Here is a tiny trained network, its code and every weight. The questions are about switching its units off for an input and a class, where a switched-off unit gives its printed mean instead of its output.

import numpy as np


def w(rows, s, z=0):
    codes = np.array(rows[::2]) - 128.0
    scale = np.full(codes.shape[1], s)
    scale[-1] = z or s
    return codes * scale


def norm(h):
    return h / np.sqrt((h * h).mean(-1, keepdims=True) + 1e-5)


def f(y):
    return np.maximum(y, 0)


def log_softmax(a):
    a = a - a.max(-1, keepdims=True)
    return a - np.log(np.exp(a).sum(-1, keepdims=True))


def net(x, mask):
    res = np.array(x, float).reshape(1, 8) / 4 @ E
    u = 0
    for l in range(3):
        y = f(norm(res) @ A[l][:, :-1].T + A[l][:, -1])
        res = res + np.where(mask[u : u + 7], y, B[l][:, -1]) @ B[l][:, :-1]
        u += 7
    return log_softmax(norm(res)[-1] @ U[:, :-1].T + U[:, -1])


A, B = {}, {}
E = w([
[125,19,78,89,174,152,204,175],'x0',
[58,146,152,145,159,213,65,138],'x1',
[118,114,176,119,123,154,166,64],'x2',
[125,125,130,126,121,126,127,130],'x3',
[223,104,155,95,71,250,114,169],'x4',
[126,127,132,125,123,127,127,128],'x5',
[147,200,214,53,136,98,169,190],'x6',
[125,124,129,123,122,128,125,131],'x7',
],0.017)
A[0] = w([
[95,89,118,103,188,162,159,136,43],'L0N0',
[94,63,118,103,167,135,192,193,5],'L0N1',
[101,156,173,93,166,128,183,207,17],'L0N2',
[90,92,187,96,144,166,190,50,29],'L0N3',
[39,118,164,139,168,188,101,188,35],'L0N4',
[124,136,67,133,149,103,76,252,42],'L0N5',
[47,125,112,128,194,88,160,137,4],'L0N6',
],0.024,0.012)
B[0] = w([
[124,171,91,160,78,154,57,125,209],'L0N0',
[175,185,105,180,9,80,53,182,254],'L0N1',
[170,68,229,24,188,118,42,30,240],'L0N2',
[52,127,173,120,38,157,238,98,204],'L0N3',
[192,237,18,101,180,166,172,81,237],'L0N4',
[43,108,188,106,33,179,241,64,240],'L0N5',
[63,128,181,194,252,84,199,205,247],'L0N6',
],0.021,0.0091)
A[1] = w([
[195,62,124,92,117,253,132,221,2],'L1N0',
[103,46,66,187,130,163,118,141,54],'L1N1',
[204,149,65,108,168,103,205,118,75],'L1N2',
[104,59,75,148,126,154,127,145,30],'L1N3',
[161,99,140,135,113,180,168,157,30],'L1N4',
[101,54,28,165,142,173,147,98,64],'L1N5',
[195,50,86,93,99,48,203,149,68],'L1N6',
],0.028,0.005)
B[1] = w([
[92,167,184,218,190,20,233,236,255],'L1N0',
[195,135,165,59,124,78,95,116,206],'L1N1',
[163,65,92,233,155,207,98,103,214],'L1N2',
[122,129,139,59,70,73,101,117,173],'L1N3',
[99,98,123,181,154,112,156,128,202],'L1N4',
[164,132,189,14,133,103,98,92,245],'L1N5',
[137,224,28,97,167,255,128,89,254],'L1N6',
],0.023,0.0082)
A[2] = w([
[152,50,197,24,160,127,97,151,90],'L2N0',
[97,163,130,133,81,109,200,125,128],'L2N1',
[96,181,180,206,42,155,16,112,2],'L2N2',
[161,231,133,163,62,59,44,170,103],'L2N3',
[33,21,128,105,59,208,198,112,35],'L2N4',
[60,74,124,167,208,55,133,174,25],'L2N5',
[18,91,2,83,182,27,108,106,44],'L2N6',
],0.022,0.0056)
B[2] = w([
[184,67,62,114,139,76,97,57,210],'L2N0',
[114,104,97,154,73,89,110,82,242],'L2N1',
[97,117,110,109,36,150,89,221,206],'L2N2',
[98,106,108,151,121,130,38,165,253],'L2N3',
[60,2,101,112,143,190,147,127,187],'L2N4',
[250,39,94,171,116,151,190,200,211],'L2N5',
[138,184,216,143,149,111,190,200,162],'L2N6',
],0.023,0.014)
U = w([
[140,149,204,234,222,42,223,233,75],'0',
[134,95,102,129,131,161,105,121,246],'1',
[136,96,113,146,133,155,101,111,237],'2',
[111,178,121,155,31,127,14,199,72],'3',
[212,113,239,20,172,104,51,55,61],'4',
[34,105,163,85,5,175,252,44,43],'5',
[151,96,77,156,145,172,116,118,182],'6',
[149,254,45,133,200,255,134,94,49],'7',
],0.008,0.011)

Each question gives the input, the list of numbers given to net, and the class t.
The units are the neurons (one row each of A and B). Each row of codes is followed by its name. A weight is (code - 128) times the scale printed after its matrix; where a second scale follows, it is the last column's (A, B and U).
mask holds one flag per neuron, layer by layer. A switched-off neuron (its flag False) gives its mean, the last column of its row in B, instead of its output. The means were averaged over made-up inputs and are rounded, as every weight is.
A unit's drop is (log p(t) with every unit on - log p(t) with that unit switched off) / (log p(t) with every unit on - log p(t) with every unit switched off).
The circuit of an input: a set's keep is (log p(t) with only the set's units on - log p(t) with every unit switched off) / (log p(t) with every unit on - log p(t) with every unit switched off). Starting from the 12 units with the biggest drops (on a tie, the unit counted first), units are removed one at a time, each time the one whose removal leaves the highest keep (on an exact tie, the one counted first), for as long as the keep stays at least 0.8.
units of the circuit, in order: the units of the circuit, biggest drop first
unit that matters most: the unit with the biggest drop
k most important neurons: the k neurons with the biggest drops, biggest first
k most important neurons of layer l: the k neurons of layer l with the biggest drops, biggest first
input [-6,-4,8,-2,4,-3,-2,4], class 5: 2 most important neurons => (L0N1, L2N3)
input [-4,-6,2,-2,-8,-2,-6,-8], class 0: units of the circuit, in order => (L2N6)
input [5,-2,5,-1,-7,-6,-5,5], class 0: 2 most important neurons => (L0N6, L2N6)
input [-2,1,7,2,4,2,-7,3], class 4: units of the circuit, in order => (L0N1, L1N5)
input [6,7,0,-5,-7,4,0,1], class 0: 2 most important neurons => (L0N6, L1N6)
input [8,6,-6,-5,-3,-4,6,8], class 3: 2 most important neurons => (L0N1, L0N0)
input [8,-7,-3,5,1,6,8,-6], class 3: 2 most important neurons => (L0N1, L1N5)
input [-4,-7,0,-3,-5,5,7,-4], class 4: units of the circuit, in order => (L0N2, L1N0)
input [4,1,7,-5,-7,7,3,-1], class 0: 3 most important neurons of layer 0 => (L0N6, L0N5, L0N1)
input [1,4,6,-7,-4,3,8,-2], class 4: 2 most important neurons => (L0N2, L0N5)
input [6,3,-6,5,5,2,5,-6], class 3: 2 most important neurons => (L0N1, L0N3)
input [-5,3,3,2,0,1,-4,2], class 3: 2 most important neurons => (L0N5, L2N2)
input [5,1,-5,2,1,1,-3,1], class 3: 4 most important neurons of layer 0 => (L0N1, L0N0, L0N3, L0N2)
input [-6,6,-2,-5,-2,2,8,0], class 4: 3 most important neurons of layer 0 => (L0N2, L0N1, L0N0)
input [3,-5,6,3,-2,-2,0,0], class 5: units of the circuit, in order => (L0N3)
input [6,-7,0,-7,-7,2,-6,-4], class 0: 2 most important neurons of layer 0 => (L0N6, L0N4)
input [8,5,1,-2,6,-4,-6,2], class 3: 2 most important neurons of layer 0 => (L0N0, L0N1)
input [4,-2,-8,-2,-6,3,2,2], class 5: 2 most important neurons => (L0N5, L1N0)
input [6,-8,8,-5,8,-8,5,-2], class 0: 2 most important neurons => (L1N0, L0N5)
input [-3,7,3,4,-3,-1,4,-5], class 7: unit that matters most => L0N4
input [5,3,-4,-3,6,-2,-7,-1], class 4: 2 most important neurons => (L1N5, L1N1)
input [-6,-2,6,0,-3,-6,-7,2], class 4: 4 most important neurons => (L0N1, L1N5, L0N2, L0N5)
input [4,-4,-8,-5,-6,-2,8,7], class 4: 2 most important neurons of layer 0 => (L0N2, L0N3)
input [6,1,-6,7,5,7,-8,1], class 4: 2 most important neurons => (L1N5, L1N1)
input [-2,-5,6,2,1,-2,1,-5], class 5: 2 most important neurons of layer 0 => (L0N3, L0N4)
